Below is a small trained network, with its code and all its weights. Each question gives an input and a class and asks what happens when units are switched off, that is, made to give their printed mean instead of their output.

import numpy as np


def w(rows, s, z=0):
    codes = np.array(rows[::2]) - 128.0
    scale = np.full(codes.shape[1], s)
    scale[-1] = z or s
    return codes * scale


def norm(h):
    return h / np.sqrt((h * h).mean(-1, keepdims=True) + 1e-5)


def f(y):
    return y / 2 * (1 + np.tanh(0.7978845608 * (y + 0.044715 * y**3)))


def log_softmax(a):
    a = a - a.max(-1, keepdims=True)
    return a - np.log(np.exp(a).sum(-1, keepdims=True))


def net(x, mask):
    res = np.array(x, float).reshape(1, 6) / 4 @ E
    u = 0
    for l in range(3):
        y = f(norm(res) @ A[l][:, :-1].T + A[l][:, -1])
        res = res + np.where(mask[u : u + 10], y, B[l][:, -1]) @ B[l][:, :-1]
        u += 10
    return log_softmax(norm(res)[-1] @ U[:, :-1].T + U[:, -1])


A, B = {}, {}
E = w([
[126,72,146,124,251,135,109,200,154],'x0',
[129,129,130,126,129,129,129,129,124],'x1',
[131,130,128,125,129,125,127,127,126],'x2',
[128,69,98,44,93,136,117,132,135],'x3',
[134,130,127,126,129,130,129,130,125],'x4',
[126,199,121,119,79,146,18,168,156],'x5',
],0.0027)
A[0] = w([
[77,49,164,122,229,111,199,142,139,100],'0.n0',
[112,161,146,205,128,84,180,69,69,25],'0.n1',
[71,205,125,129,38,117,80,90,137,48],'0.n2',
[169,70,103,45,65,161,181,97,119,105],'0.n3',
[190,106,102,143,60,105,243,3,53,67],'0.n4',
[173,159,145,163,161,161,106,168,156,15],'0.n5',
[146,190,198,203,187,168,110,176,156,53],'0.n6',
[73,77,154,136,209,131,194,139,137,9],'0.n7',
[71,221,124,124,19,132,80,101,139,89],'0.n8',
[109,134,114,160,135,91,136,97,107,72],'0.n9',
],0.003,0.0013)
B[0] = w([
[238,145,98,167,3,144,129,53,87,255],'0.n0',
[186,136,153,115,102,243,105,231,183,153],'0.n1',
[208,48,120,159,185,125,191,107,107,209],'0.n2',
[87,111,70,96,166,48,24,58,112,198],'0.n3',
[15,181,190,92,230,117,67,187,201,254],'0.n4',
[75,162,137,135,124,88,136,110,70,120],'0.n5',
[80,167,84,163,143,44,102,57,60,170],'0.n6',
[187,174,109,146,27,138,104,72,111,176],'0.n7',
[225,52,110,165,167,120,191,89,89,255],'0.n8',
[150,147,135,132,145,160,112,163,140,114],'0.n9',
],0.0027,0.0019)
A[1] = w([
[10,252,255,175,175,167,202,170,211,118],'1.n0',
[5,109,106,31,106,110,91,169,198,70],'1.n1',
[132,143,119,127,114,121,129,127,140,118],'1.n2',
[123,130,129,127,130,124,117,130,132,119],'1.n3',
[129,120,156,127,130,163,158,148,136,102],'1.n4',
[109,108,131,92,80,149,176,88,181,86],'1.n5',
[44,87,101,29,116,121,79,218,194,7],'1.n6',
[133,116,132,130,145,125,130,131,131,124],'1.n7',
[136,105,131,128,157,127,140,136,129,111],'1.n8',
[159,63,188,154,214,173,203,165,137,169],'1.n9',
],0.0026,0.0019)
B[1] = w([
[174,25,18,53,4,141,54,64,187,252],'1.n0',
[134,163,175,197,153,147,198,147,66,177],'1.n1',
[128,110,130,131,143,124,134,131,124,122],'1.n2',
[122,121,132,121,123,126,133,130,119,122],'1.n3',
[127,122,117,133,126,108,109,121,91,101],'1.n4',
[115,136,114,134,161,103,58,131,135,121],'1.n5',
[169,135,180,185,134,164,194,134,76,160],'1.n6',
[126,138,127,129,110,132,122,124,119,129],'1.n7',
[122,142,122,131,97,134,116,126,108,122],'1.n8',
[139,177,104,135,58,111,93,108,122,181],'1.n9',
],0.0036,0.0015)
A[2] = w([
[142,151,108,121,82,123,116,127,132,106],'2.n0',
[1,138,156,91,133,111,172,110,135,45],'2.n1',
[160,166,138,197,116,119,165,99,119,116],'2.n2',
[109,134,129,136,138,128,109,130,136,126],'2.n3',
[161,68,104,95,115,137,158,114,109,120],'2.n4',
[141,142,122,161,125,128,114,138,125,118],'2.n5',
[30,162,124,141,156,105,82,131,148,128],'2.n6',
[99,113,163,82,146,157,120,184,119,81],'2.n7',
[129,149,116,124,105,139,132,128,150,87],'2.n8',
[89,124,162,81,135,158,137,184,128,8],'2.n9',
],0.0053,0.0016)
B[2] = w([
[110,21,132,115,172,108,164,128,151,166],'2.n0',
[46,222,147,179,203,51,64,175,103,129],'2.n1',
[139,122,225,162,230,224,184,254,60,197],'2.n2',
[114,123,129,104,120,117,164,117,105,120],'2.n3',
[89,180,102,100,49,135,85,132,214,253],'2.n4',
[101,125,183,106,161,114,188,120,97,147],'2.n5',
[13,175,135,48,112,59,195,70,135,147],'2.n6',
[187,127,155,212,144,159,230,98,95,136],'2.n7',
[141,75,113,113,159,117,113,132,130,121],'2.n8',
[182,144,146,211,167,124,133,96,80,114],'2.n9',
],0.003,0.0026)
U = w([
[160,76,73,75,43,142,95,104,191,143],'0',
[179,131,180,190,179,180,166,173,77,211],'1',
[1,189,135,110,176,47,106,111,118,2],'2',
],0.0076,0.00079)

Each question gives the input, the list of numbers given to net, and the class t.
The units are the neurons (one row each of A and B). Each row of codes is followed by its name. A weight is (code - 128) times the scale printed after its matrix; where a second scale follows, it is the last column's (A, B and U).
mask holds one flag per neuron, layer by layer. A switched-off neuron (its flag False) gives its mean, the last column of its row in B, instead of its output. The means were averaged over made-up inputs and are rounded, as every weight is.
A unit's drop is (log p(t) with every unit on - log p(t) with that unit switched off) / (log p(t) with every unit on - log p(t) with every unit switched off).
The circuit of an input: a set's keep is (log p(t) with only the set's units on - log p(t) with every unit switched off) / (log p(t) with every unit on - log p(t) with every unit switched off). Starting from the 12 units with the biggest drops (on a tie, the unit counted first), units are removed one at a time, each time the one whose removal leaves the highest keep (on an exact tie, the one counted first), for as long as the keep stays at least 0.8.
units of the circuit, in order: the units of the circuit, biggest drop first
top k neurons: the k neurons with the biggest drops, biggest first
top k neurons in layer l: the k neurons of layer l with the biggest drops, biggest first
drop of u: that unit's drop, to one decimal
input [-7,-1,-4,-5,6,2], class 1: top 2 neurons : (0.n8 0.n2)
input [-5,-1,6,1,-3,-2], class 2: top 2 neurons : (0.n3 0.n4)
input [8,0,-8,-8,-1,2], class 2: units of the circuit, in order : (0.n6 2.n6)
input [8,6,5,-7,5,6], class 2: top 2 neurons : (0.n6 2.n6)
input [-5,0,4,-1,2,7], class 1: units of the circuit, in order : (1.n0 2.n2 0.n8)
input [-1,4,-7,8,0,-5], class 2: units of the circuit, in order : (0.n4 1.n0 2.n1)
input [-4,8,-4,-2,3,1], class 1: units of the circuit, in order : (2.n2)
input [8,0,-8,1,0,-2], class 0: top 2 neurons : (1.n1 1.n6)
input [0,-5,-5,-3,-3,-8], class 0: top 4 neurons : (0.n4 0.n8 1.n0 0.n2)
input [1,-2,6,-8,0,3], class 2: top 2 neurons : (0.n6 0.n0)
input [0,-4,2,-5,-8,6], class 1: top 3 neurons in layer 0 : (0.n8 0.n4 0.n2)
input [8,7,6,-6,-1,5], class 2: top 2 neurons : (0.n6 2.n6)
input [-5,-5,2,2,7,-6], class 2: top 2 neurons : (0.n3 2.n1)
input [-5,-8,-3,-7,2,-7], class 0: top 2 neurons : (1.n0 0.n4)
input [-5,0,3,-7,6,-6], class 0: drop of 1.n0 : 2.3
input [-4,-7,7,-5,-1,8], class 1: drop of 1.n1 : 0.0
input [4,-1,6,-5,5,4], class 2: top neuron in layer 0 : (0.n6)
input [-4,5,-1,-1,-8,3], class 1: drop of 2.n2 : 0.2
input [-3,-7,-4,-3,-1,-6], class 0: drop of 1.n0 : 3.6
input [6,1,2,3,-5,7], class 1: top neuron in layer 2 : (2.n7)
